Below is a small trained network, with its code and all its weights. Each question gives an input and a target symbol and asks what happens when units are switched off, that is, made to give their printed mean instead of their output.

import numpy as np


def w(rows, s, z=0):
    codes = np.array(rows[::2]) - 128.0
    scale = np.full(codes.shape[1], s)
    scale[-1] = z or s
    return codes * scale


def norm(h):
    return h / np.sqrt((h * h).mean(-1, keepdims=True) + 1e-5)


def f(y):
    return np.maximum(y, 0)


def softmax(a):
    e = np.exp(a - a.max(-1, keepdims=True))
    return e / e.sum(-1, keepdims=True)


def log_softmax(a):
    a = a - a.max(-1, keepdims=True)
    return a - np.log(np.exp(a).sum(-1, keepdims=True))


def net(x, mask):
    ids = ['Ωδηστφ'.index(c) for c in x.split()]
    T = len(ids)
    res = E[ids] + P[:T]
    u = 0
    for l in range(2):
        r = norm(res)
        for j in range(3):
            rows = slice(4 * j, 4 * j + 4)
            q, k, v = (r @ M[l][rows].T for M in (Q, K, V))
            z = softmax(np.where(np.tri(T) > 0, q @ k.T / 4**0.5, -1e9)) @ v
            o = O[l][rows]
            res = res + np.where(mask[u + j], z, o[:, -1]) @ o[:, :-1]
        u += 3
        y = f(norm(res) @ A[l][:, :-1].T + A[l][:, -1])
        res = res + np.where(mask[u : u + 4], y, B[l][:, -1]) @ B[l][:, :-1]
        u += 4
    return log_softmax(norm(res)[-1] @ U[:, :-1].T + U[:, -1])


Q, K, V, O, A, B = {}, {}, {}, {}, {}, {}
E = w([
[70,142,111],'Ω',
[135,124,127],'δ',
[140,127,125],'η',
[129,144,97],'σ',
[157,178,140],'τ',
[105,104,252],'φ',
],0.019)
P = w([
[23,140,88],'0',
[189,107,118],'1',
[185,153,135],'2',
[185,153,145],'3',
[97,3,86],'4',
[198,151,89],'5',
[204,171,105],'6',
[180,61,100],'7',
],0.0043)
Q[0] = w([
[98,106,83],'L0H1',
[103,150,129],'L0H1',
[216,97,107],'L0H1',
[61,229,218],'L0H1',
[145,52,150],'L0H2',
[164,39,83],'L0H2',
[2,231,61],'L0H2',
[71,247,126],'L0H2',
[115,81,222],'L0H3',
[183,180,217],'L0H3',
[46,72,106],'L0H3',
[167,80,123],'L0H3',
],0.0079)
K[0] = w([
[115,50,171],'L0H1',
[80,243,123],'L0H1',
[177,99,30],'L0H1',
[185,92,205],'L0H1',
[76,93,95],'L0H2',
[92,80,104],'L0H2',
[195,240,51],'L0H2',
[177,255,142],'L0H2',
[142,52,191],'L0H3',
[5,165,61],'L0H3',
[204,134,169],'L0H3',
[155,136,72],'L0H3',
],0.0091)
V[0] = w([
[108,182,199],'L0H1',
[88,55,152],'L0H1',
[117,126,42],'L0H1',
[196,172,64],'L0H1',
[92,27,100],'L0H2',
[100,67,95],'L0H2',
[107,15,78],'L0H2',
[95,112,87],'L0H2',
[115,80,111],'L0H3',
[130,2,44],'L0H3',
[132,203,173],'L0H3',
[155,108,75],'L0H3',
],0.0064)
O[0] = w([
[93,63,133,41],'L0H1',
[135,106,93,68],'L0H1',
[185,179,98,251],'L0H1',
[218,210,143,239],'L0H1',
[160,188,214,182],'L0H2',
[148,162,115,177],'L0H2',
[148,204,135,199],'L0H2',
[92,156,124,177],'L0H2',
[37,167,156,144],'L0H3',
[55,254,149,206],'L0H3',
[222,79,91,86],'L0H3',
[98,150,96,182],'L0H3',
],0.0044,0.0019)
A[0] = w([
[106,149,161,4],'L0N1',
[48,113,254,138],'L0N2',
[151,158,144,46],'L0N3',
[220,118,78,40],'L0N4',
],0.0058,0.0018)
B[0] = w([
[122,129,108,133],'L0N1',
[128,1,161,225],'L0N2',
[94,208,146,191],'L0N3',
[138,83,150,255],'L0N4',
],0.0074,0.0019)
Q[1] = w([
[181,162,147],'L1H1',
[137,128,205],'L1H1',
[146,122,88],'L1H1',
[109,108,168],'L1H1',
[118,174,181],'L1H2',
[99,252,68],'L1H2',
[166,91,94],'L1H2',
[133,79,78],'L1H2',
[76,120,179],'L1H3',
[151,68,167],'L1H3',
[105,150,173],'L1H3',
[155,144,101],'L1H3',
],0.013)
K[1] = w([
[51,101,100],'L1H1',
[111,185,55],'L1H1',
[121,102,142],'L1H1',
[142,191,116],'L1H1',
[35,200,103],'L1H2',
[186,143,214],'L1H2',
[131,59,139],'L1H2',
[193,57,114],'L1H2',
[41,165,254],'L1H3',
[153,90,149],'L1H3',
[114,145,153],'L1H3',
[198,140,21],'L1H3',
],0.011)
V[1] = w([
[165,136,255],'L1H1',
[24,131,178],'L1H1',
[93,129,65],'L1H1',
[20,52,75],'L1H1',
[145,127,40],'L1H2',
[63,10,88],'L1H2',
[140,203,214],'L1H2',
[240,132,198],'L1H2',
[104,72,185],'L1H3',
[120,140,132],'L1H3',
[67,107,171],'L1H3',
[194,145,41],'L1H3',
],0.0079)
O[1] = w([
[33,101,215,122],'L1H1',
[171,131,178,156],'L1H1',
[189,135,64,139],'L1H1',
[192,144,133,93],'L1H1',
[35,67,43,124],'L1H2',
[113,109,187,1],'L1H2',
[117,173,120,209],'L1H2',
[107,198,116,145],'L1H2',
[138,178,141,72],'L1H3',
[181,144,113,136],'L1H3',
[213,161,100,93],'L1H3',
[78,3,68,165],'L1H3',
],0.0056,0.0064)
A[1] = w([
[123,248,84,73],'L1N1',
[98,107,28,46],'L1N2',
[90,169,202,237],'L1N3',
[2,76,102,250],'L1N4',
],0.0055,0.0019)
B[1] = w([
[22,125,166,254],'L1N1',
[117,28,131,188],'L1N2',
[4,25,158,198],'L1N3',
[78,141,241,215],'L1N4',
],0.0038,0.0039)
U = w([
[229,117,134,80],'Ω',
[127,226,184,219],'δ',
[84,195,106,30],'η',
[110,94,21,68],'σ',
[133,45,112,107],'τ',
[131,91,246,254],'φ',
],0.012,0.0026)

Each question gives the input, a string of symbols that net reads in full, and the target symbol t.
The units are the heads (4 rows each of Q, K, V and O) and the neurons (one row each of A and B). Each row of codes is followed by its name. A weight is (code - 128) times the scale printed after its matrix; where a second scale follows, it is the last column's (O, A, B and U).
mask holds one flag per unit, layer by layer, with each layer's heads first. A switched-off unit (its flag False) gives its mean, the last column of its rows in O or B, instead of its output. The means were averaged over made-up inputs and are rounded, as every weight is.
A unit's drop is (log p(t) with every unit on - log p(t) with that unit switched off) / (log p(t) with every unit on - log p(t) with every unit switched off).
The circuit of an input: a set's keep is (log p(t) with only the set's units on - log p(t) with every unit switched off) / (log p(t) with every unit on - log p(t) with every unit switched off). Starting from the 12 units with the biggest drops (on a tie, the unit counted first), units are removed one at a time, each time the one whose removal leaves the highest keep (on an exact tie, the one counted first), for as long as the keep stays at least 0.8.
units of the circuit, in order: the units of the circuit, biggest drop first
unit that matters most: the unit with the biggest drop
top k neurons: the k neurons with the biggest drops, biggest first
heads that matter: for each layer, one digit per head in row order, 1 if its drop is at least 0.15 and else 0, layers parted by /
drop of u: that unit's drop, to one decimal
input δ δ φ η δ Ω τ σ, target τ: heads that matter => 101 / 001
input τ σ Ω, target τ: units of the circuit, in order => [L0H2; L1H2]
input τ δ δ η δ, target δ: units of the circuit, in order => [L0H2]
input δ Ω τ Ω, target τ: units of the circuit, in order => [L0H3; L1H2]
input η φ η δ, target η: heads that matter => 001 / 010
input τ φ τ τ Ω η, target τ: heads that matter => 001 / 011
input τ η Ω δ Ω φ δ η, target Ω: heads that matter => 010 / 100
input σ δ δ, target σ: heads that matter => 000 / 001
input η φ η η φ Ω δ η, target φ: heads that matter => 000 / 010
input Ω φ η τ η σ, target τ: heads that matter => 000 / 001
input σ φ Ω η τ η, target Ω: top 3 neurons => [L0N4; L1N3; L1N1]
input δ σ Ω Ω, target σ: heads that matter => 100 / 110
input η η η η, target η: heads that matter => 000 / 010
input δ η η δ τ δ, target η: unit that matters most => L0H2
input δ φ δ φ φ η η δ, target φ: heads that matter => 000 / 100
input δ η σ η δ φ σ, target φ: heads that matter => 010 / 101
input τ η η η, target τ: drop of L0H1 => 0.0
input τ σ τ, target τ: drop of L0H3 => 0.2
input δ δ φ Ω δ δ φ η, target δ: drop of L0H2 => 0.4
input φ φ φ φ τ, target φ: units of the circuit, in order => [L1H1]
